Below is a small trained network, with its code and all its weights. Each question gives an input and a target symbol and asks what happens when units are switched off, that is, made to give their printed mean instead of their output.

import numpy as np


def w(rows, s, z=0):
    codes = np.array(rows[::2]) - 128.0
    scale = np.full(codes.shape[1], s)
    scale[-1] = z or s
    return codes * scale


def f(y):
    return y / 2 * (1 + np.tanh(0.7978845608 * (y + 0.044715 * y**3)))


def softmax(a):
    e = np.exp(a - a.max(-1, keepdims=True))
    return e / e.sum(-1, keepdims=True)


def log_softmax(a):
    a = a - a.max(-1, keepdims=True)
    return a - np.log(np.exp(a).sum(-1, keepdims=True))


def net(x, mask):
    ids = ['βγδζημπστψω'.index(c) for c in x.split()]
    T = len(ids)
    res = E[ids] + P[:T]
    u = 0
    for l in range(2):
        q, k, v = (res @ M[l].T for M in (Q, K, V))
        z = softmax(np.where(np.tri(T) > 0, q @ k.T / 3**0.5, -1e9)) @ v
        res = res + np.where(mask[u], z, O[l][:, -1]) @ O[l][:, :-1]
        u += 1
        y = f(res @ A[l][:, :-1].T + A[l][:, -1])
        res = res + np.where(mask[u : u + 16], y, B[l][:, -1]) @ B[l][:, :-1]
        u += 16
    return log_softmax(res[-1] @ U[:, :-1].T + U[:, -1])


Q, K, V, O, A, B = {}, {}, {}, {}, {}, {}
E = w([
[208,90,49,49],'β',
[249,228,205,85],'γ',
[154,202,181,128],'δ',
[89,70,36,61],'ζ',
[62,174,147,157],'η',
[50,191,180,18],'μ',
[102,157,121,149],'π',
[92,140,94,149],'σ',
[80,114,67,115],'τ',
[239,165,123,64],'ψ',
[112,129,81,136],'ω',
],0.018)
P = w([
[85,141,188,109],'0',
[140,53,235,129],'1',
[84,171,149,112],'2',
[150,49,214,140],'3',
[77,195,113,110],'4',
[155,45,201,145],'5',
[74,214,84,107],'6',
[157,44,190,150],'7',
[70,229,58,104],'8',
[158,40,180,156],'9',
[65,240,33,106],'10',
[164,38,172,160],'11',
[59,246,7,98],'12',
],0.013)
Q[0] = w([
[2,105,206,207],'L0H1',
[211,132,240,135],'L0H1',
[190,82,103,234],'L0H1',
],0.0084)
K[0] = w([
[66,112,163,248],'L0H1',
[170,164,179,100],'L0H1',
[189,93,133,200],'L0H1',
],0.014)
V[0] = w([
[126,253,219,101],'L0H1',
[27,103,67,70],'L0H1',
[128,128,128,128],'L0H1',
],0.0051)
O[0] = w([
[101,49,1,226,254],'L0H1',
[240,164,147,19,210],'L0H1',
[128,128,128,127,128],'L0H1',
],0.0056,0.0039)
A[0] = w([
[180,44,155,247,39],'L0N1',
[78,2,214,132,113],'L0N2',
[157,178,109,189,190],'L0N3',
[115,223,164,126,113],'L0N4',
[86,127,74,114,103],'L0N5',
[119,24,166,115,35],'L0N6',
[185,18,213,138,118],'L0N7',
[89,216,106,71,93],'L0N8',
[134,107,61,209,96],'L0N9',
[144,122,205,99,63],'L0N10',
[160,32,113,101,1],'L0N11',
[180,145,133,143,101],'L0N12',
[110,181,160,185,172],'L0N13',
[180,181,93,83,243],'L0N14',
[133,131,156,35,59],'L0N15',
[81,7,51,176,56],'L0N16',
],0.011,0.0062)
B[0] = w([
[73,69,94,104,159],'L0N1',
[177,93,138,125,181],'L0N2',
[222,146,136,92,161],'L0N3',
[157,180,128,185,163],'L0N4',
[63,111,126,134,156],'L0N5',
[193,194,144,194,147],'L0N6',
[94,123,154,255,186],'L0N7',
[58,113,106,202,225],'L0N8',
[167,161,136,94,131],'L0N9',
[183,163,160,176,128],'L0N10',
[52,146,150,163,141],'L0N11',
[150,130,135,151,130],'L0N12',
[164,156,99,92,147],'L0N13',
[146,78,63,82,253],'L0N14',
[91,90,110,185,169],'L0N15',
[179,160,207,119,143],'L0N16',
],0.0086,0.011)
Q[1] = w([
[157,117,255,173],'L1H1',
[176,246,46,193],'L1H1',
[92,29,156,111],'L1H1',
],0.0066)
K[1] = w([
[148,49,227,135],'L1H1',
[162,170,2,96],'L1H1',
[180,131,62,78],'L1H1',
],0.0076)
V[1] = w([
[9,223,183,165],'L1H1',
[123,120,76,158],'L1H1',
[254,244,103,158],'L1H1',
],0.0076)
O[1] = w([
[254,13,158,11,24],'L1H1',
[221,142,88,142,253],'L1H1',
[21,1,163,76,31],'L1H1',
],0.0061,0.0046)
A[1] = w([
[164,94,112,134,67],'L1N1',
[172,49,104,86,194],'L1N2',
[145,142,157,48,109],'L1N3',
[190,115,205,133,31],'L1N4',
[52,118,145,189,80],'L1N5',
[191,121,224,91,125],'L1N6',
[39,75,123,49,182],'L1N7',
[23,21,124,79,70],'L1N8',
[104,100,209,149,148],'L1N9',
[231,35,94,57,49],'L1N10',
[248,196,115,95,37],'L1N11',
[142,109,74,169,102],'L1N12',
[48,126,213,125,1],'L1N13',
[69,197,112,146,113],'L1N14',
[122,139,151,114,58],'L1N15',
[127,100,136,113,132],'L1N16',
],0.018,0.0081)
B[1] = w([
[120,140,139,112,133],'L1N1',
[117,176,54,172,150],'L1N2',
[83,183,68,117,126],'L1N3',
[68,200,161,30,154],'L1N4',
[118,141,82,70,173],'L1N5',
[127,85,75,159,143],'L1N6',
[65,100,150,132,158],'L1N7',
[252,147,132,170,136],'L1N8',
[167,142,154,169,184],'L1N9',
[137,178,188,209,138],'L1N10',
[154,71,136,94,149],'L1N11',
[124,116,157,117,255],'L1N12',
[116,197,143,70,127],'L1N13',
[150,129,200,124,206],'L1N14',
[141,163,148,182,121],'L1N15',
[168,126,149,199,122],'L1N16',
],0.014,0.015)
U = w([
[146,248,212,168,131],'β',
[152,62,192,229,168],'γ',
[111,33,105,212,178],'δ',
[184,96,160,82,97],'ζ',
[83,207,108,182,1],'η',
[197,204,78,135,34],'μ',
[81,159,91,134,121],'π',
[79,182,72,97,154],'σ',
[143,154,78,55,173],'τ',
[41,88,181,114,164],'ψ',
[92,161,95,88,163],'ω',
],0.014,0.0051)

Each question gives the input, a string of symbols that net reads in full, and the target symbol t.
The units are the heads (3 rows each of Q, K, V and O) and the neurons (one row each of A and B). Each row of codes is followed by its name. A weight is (code - 128) times the scale printed after its matrix; where a second scale follows, it is the last column's (O, A, B and U).
mask holds one flag per unit, layer by layer, with each layer's heads first. A switched-off unit (its flag False) gives its mean, the last column of its rows in O or B, instead of its output. The means were averaged over made-up inputs and are rounded, as every weight is.
A unit's drop is (log p(t) with every unit on - log p(t) with that unit switched off) / (log p(t) with every unit on - log p(t) with every unit switched off).
The circuit of an input: a set's keep is (log p(t) with only the set's units on - log p(t) with every unit switched off) / (log p(t) with every unit on - log p(t) with every unit switched off). Starting from the 12 units with the biggest drops (on a tie, the unit counted first), units are removed one at a time, each time the one whose removal leaves the highest keep (on an exact tie, the one counted first), for as long as the keep stays at least 0.8.
units of the circuit, in order: the units of the circuit, biggest drop first
unit that matters most: the unit with the biggest drop
top k neurons: the k neurons with the biggest drops, biggest first
k most important neurons of layer l: the k neurons of layer l with the biggest drops, biggest first
input μ β μ μ ψ ψ β ψ μ ψ τ, target μ: units of the circuit, in order	L1H1, L0N8, L1N7
input τ ψ ψ ψ ζ ω ψ ψ γ δ σ, target γ: 3 most important neurons of layer 0	L0N13, L0N3, L0N4
input ω δ γ ψ μ ψ σ ψ ψ, target σ: units of the circuit, in order	L1H1, L0N14
input ζ η ψ γ ζ ψ μ δ β ψ ψ π, target β: top 4 neurons	L0N16, L0N14, L1N4, L1N9
input γ ψ ζ, target γ: 3 most important neurons of layer 0	L0N13, L0N15, L0N3
input ζ ψ σ τ τ τ ψ τ π δ η ψ μ, target η: units of the circuit, in order	L0N8
input μ σ ζ η ω ζ μ τ μ ψ μ ψ σ, target μ: units of the circuit, in order	L1H1, L0N8, L1N2
input ψ ω ψ μ ψ ω β σ ζ ζ, target γ: 3 most important neurons of layer 0	L0N16, L0N14, L0N11
input ψ τ τ, target ψ: 4 most important neurons of layer 1	L1N7, L1N14, L1N9, L1N2
input β η ψ ψ ψ ψ ψ ψ, target δ: units of the circuit, in order	L1H1, L1N14
input γ ψ μ τ β π σ ω, target β: top 2 neurons	L0N14, L0N16
input π μ ψ μ ψ η ψ, target ψ: units of the circuit, in order	L1H1, L1N7
input τ ζ ψ γ μ β π ψ ψ ψ μ β π, target μ: units of the circuit, in order	L1H1, L0N8, L1N2, L1N7
input β μ ω, target β: units of the circuit, in order	L1N14, L1H1
input β ζ η β μ ψ τ ζ σ, target τ: 2 most important neurons of layer 1	L1N11, L1N9
input ψ μ μ σ γ ζ ψ τ μ ψ ζ μ ψ, target ζ: units of the circuit, in order	L1N11
input γ σ π μ τ γ π ψ ψ η β γ, target δ: units of the circuit, in order	L0H1, L0N1
input π ψ ψ ω ω β ψ μ μ ψ μ, target μ: 2 most important neurons of layer 0	L0N8, L0N4
input ω γ β ψ μ σ ψ δ μ, target ψ: top 3 neurons	L0N14, L1N14, L0N15
input μ μ ψ ψ ζ ψ ψ μ β, target ψ: 2 most important neurons of layer 1	L1N14, L1N12
input δ σ ψ μ σ σ ζ ψ ω, target ζ: unit that matters most	L0H1
input ψ ζ ψ β τ ζ ψ ψ ζ β γ, target ζ: 2 most important neurons of layer 1	L1N11, L1N14
input ψ μ ψ ψ ψ σ η ψ ζ, target η: 3 most important neurons of layer 0	L0N14, L0N13, L0N4
input μ π γ ζ ζ η μ ψ η, target μ: top 2 neurons	L0N13, L0N8
